Below are the code and all the weights of a small trained network. Each question names an input and a target symbol and asks about switching units off, where a switched-off unit gives its printed mean instead of its output.

import numpy as np


def w(rows, s, z=0):
    codes = np.array(rows[::2]) - 128.0
    scale = np.full(codes.shape[1], s)
    scale[-1] = z or s
    return codes * scale


def f(y):
    return np.maximum(y, 0)


def softmax(a):
    e = np.exp(a - a.max(-1, keepdims=True))
    return e / e.sum(-1, keepdims=True)


def log_softmax(a):
    a = a - a.max(-1, keepdims=True)
    return a - np.log(np.exp(a).sum(-1, keepdims=True))


def net(x, mask):
    ids = ['ΞΠΦΨβδζμτ'.index(c) for c in x.split()]
    T = len(ids)
    res = E[ids] + P[:T]
    q, k, v = (res @ M[0].T for M in (Q, K, V))
    z = softmax(np.where(np.tri(T) > 0, q @ k.T / 3**0.5, -1e9)) @ v
    res = res + np.where(mask[0], z, O[0][:, -1]) @ O[0][:, :-1]
    y = f(res @ A[0][:, :-1].T + A[0][:, -1])
    res = res + np.where(mask[1:13], y, B[0][:, -1]) @ B[0][:, :-1]
    return log_softmax(res[-1] @ U[:, :-1].T + U[:, -1])


Q, K, V, O, A, B = {}, {}, {}, {}, {}, {}
E = w([
[147,37,66,130,2],'Ξ',
[146,26,109,167,244],'Π',
[15,176,34,76,49],'Φ',
[161,61,51,116,21],'Ψ',
[155,92,49,173,30],'β',
[189,95,40,149,37],'δ',
[8,208,41,134,74],'ζ',
[170,184,16,156,78],'μ',
[193,126,46,48,95],'τ',
],0.015)
P = w([
[128,169,171,116,7],'0',
[131,169,157,124,26],'1',
[132,166,139,125,47],'2',
[134,150,119,128,67],'3',
[132,145,105,130,87],'4',
[132,137,92,132,107],'5',
[134,129,81,134,127],'6',
[133,122,68,138,145],'7',
[130,116,62,136,164],'8',
[134,109,58,139,181],'9',
[129,103,42,143,200],'10',
[137,96,39,141,219],'11',
[139,87,22,143,235],'12',
[133,76,12,147,251],'13',
],0.011)
Q[0] = w([
[64,130,8,211,81],'h0',
[91,154,216,77,181],'h0',
[183,207,122,168,135],'h0',
],0.016)
K[0] = w([
[143,106,128,147,196],'h0',
[138,134,103,118,3],'h0',
[138,161,127,73,125],'h0',
],0.021)
V[0] = w([
[200,150,98,80,161],'h0',
[145,241,110,255,152],'h0',
[154,65,160,230,159],'h0',
],0.014)
O[0] = w([
[179,184,196,101,105,253],'h0',
[135,158,134,252,131,216],'h0',
[69,94,126,129,68,59],'h0',
],0.018,0.0068)
A[0] = w([
[196,43,106,101,119,108],'n0',
[83,69,123,152,132,62],'n1',
[111,141,71,148,139,158],'n2',
[146,120,10,128,230,81],'n3',
[81,93,116,99,48,47],'n4',
[61,180,114,80,171,138],'n5',
[154,166,176,153,194,9],'n6',
[116,91,71,155,135,137],'n7',
[186,163,243,117,170,137],'n8',
[90,142,104,182,95,101],'n9',
[125,174,196,183,60,112],'n10',
[134,130,9,37,163,71],'n11',
],0.012)
B[0] = w([
[115,111,92,159,80,177],'n0',
[250,121,143,130,114,148],'n1',
[212,107,128,162,117,194],'n2',
[96,56,85,2,165,157],'n3',
[121,180,166,125,225,197],'n4',
[162,60,62,140,79,148],'n5',
[120,55,183,171,20,189],'n6',
[40,174,131,132,151,167],'n7',
[30,150,81,130,153,249],'n8',
[186,66,132,157,124,208],'n9',
[97,185,126,18,194,235],'n10',
[124,60,220,166,145,202],'n11',
],0.0095,0.018)
U = w([
[98,109,146,159,127,84],'Ξ',
[167,127,107,106,2,179],'Π',
[126,113,45,118,111,85],'Φ',
[211,105,168,93,56,143],'Ψ',
[211,152,155,143,183,193],'β',
[171,120,144,97,164,3],'δ',
[74,196,107,16,137,175],'ζ',
[118,122,124,134,118,44],'μ',
[103,108,93,163,29,172],'τ',
],0.0086,0.0057)

Each question gives the input, a string of symbols that net reads in full, and the target symbol t.
The units are the heads (3 rows each of Q, K, V and O) and the neurons (one row each of A and B). Each row of codes is followed by its name. A weight is (code - 128) times the scale printed after its matrix; where a second scale follows, it is the last column's (O, A, B and U).
mask holds one flag per unit, heads first, then neurons. A switched-off unit (its flag False) gives its mean, the last column of its rows in O or B, instead of its output. The means were averaged over made-up inputs and are rounded, as every weight is.
A unit's drop is (log p(t) with every unit on - log p(t) with that unit switched off) / (log p(t) with every unit on - log p(t) with every unit switched off).
The circuit of an input: a set's keep is (log p(t) with only the set's units on - log p(t) with every unit switched off) / (log p(t) with every unit on - log p(t) with every unit switched off). Starting from the 12 units with the biggest drops (on a tie, the unit counted first), units are removed one at a time, each time the one whose removal leaves the highest keep (on an exact tie, the one counted first), for as long as the keep stays at least 0.8.
units of the circuit, in order: the units of the circuit, biggest drop first
unit that matters most: the unit with the biggest drop
k most important neurons: the k neurons with the biggest drops, biggest first
input Ξ ζ β, target Φ: units of the circuit, in order : [h0 n3]
input ζ Π μ Ξ μ Ψ μ τ ζ ζ μ μ Φ, target Ξ: 2 most important neurons : [n4 n11]
input Ψ β ζ Φ μ β Ψ τ Ψ Ψ β ζ, target Φ: units of the circuit, in order : [n3 h0 n10]
input Ψ τ δ μ μ τ μ μ Ψ Ψ μ β ζ, target β: units of the circuit, in order : [n8]
input Ξ β μ β ζ Ψ ζ Ψ Ξ, target Φ: 2 most important neurons : [n3 n10]
input Π μ μ μ Ψ Ψ μ τ τ Ξ δ, target Ξ: units of the circuit, in order : [h0 n4 n11]
input μ μ Ψ Ξ μ τ, target ζ: units of the circuit, in order : [n8 h0]
input β μ Π μ Ψ ζ μ τ Φ μ μ μ μ τ, target Ξ: 4 most important neurons : [n11 n10 n4 n7]
input ζ Π μ τ Ψ μ τ, target Ξ: units of the circuit, in order : [h0 n10 n4 n11]
input Π μ μ μ μ Φ Φ μ μ ζ, target Ξ: 4 most important neurons : [n4 n11 n7 n10]
input τ μ Ψ μ μ Ψ Φ Φ Φ δ, target Π: 2 most important neurons : [n8 n4]
input ζ Φ δ Ξ τ μ Φ μ Ψ Ξ β, target τ: 3 most important neurons : [n4 n10 n7]
input μ ζ τ Ψ μ τ μ μ Π β, target ζ: units of the circuit, in order : [n4 h0]
input τ Ψ τ Φ μ μ ζ μ Ψ τ Ψ, target ζ: units of the circuit, in order : [h0 n8]
input Φ β τ Φ τ Ψ ζ Ψ, target Φ: 4 most important neurons : [n3 n10 n4 n11]
input μ μ ζ μ Φ μ τ μ Ξ Φ Φ Ξ Ψ, target Ψ: unit that matters most : h0
input ζ ζ Π τ β Ξ Ψ ζ Φ μ Φ, target Ξ: 4 most important neurons : [n4 n10 n11 n7]
input μ Ξ ζ ζ Φ, target Φ: 3 most important neurons : [n3 n10 n4]
input μ β ζ μ Ψ μ μ Φ ζ Ψ Φ Ψ, target Ψ: units of the circuit, in order : [n8 h0]
input Ψ μ τ Π μ β ζ τ μ β Ψ μ Ψ, target Ξ: units of the circuit, in order : [h0 n4 n10]
input μ Ψ μ β Ξ Ψ μ μ δ τ μ Ψ, target ζ: most important neuron : [n9]
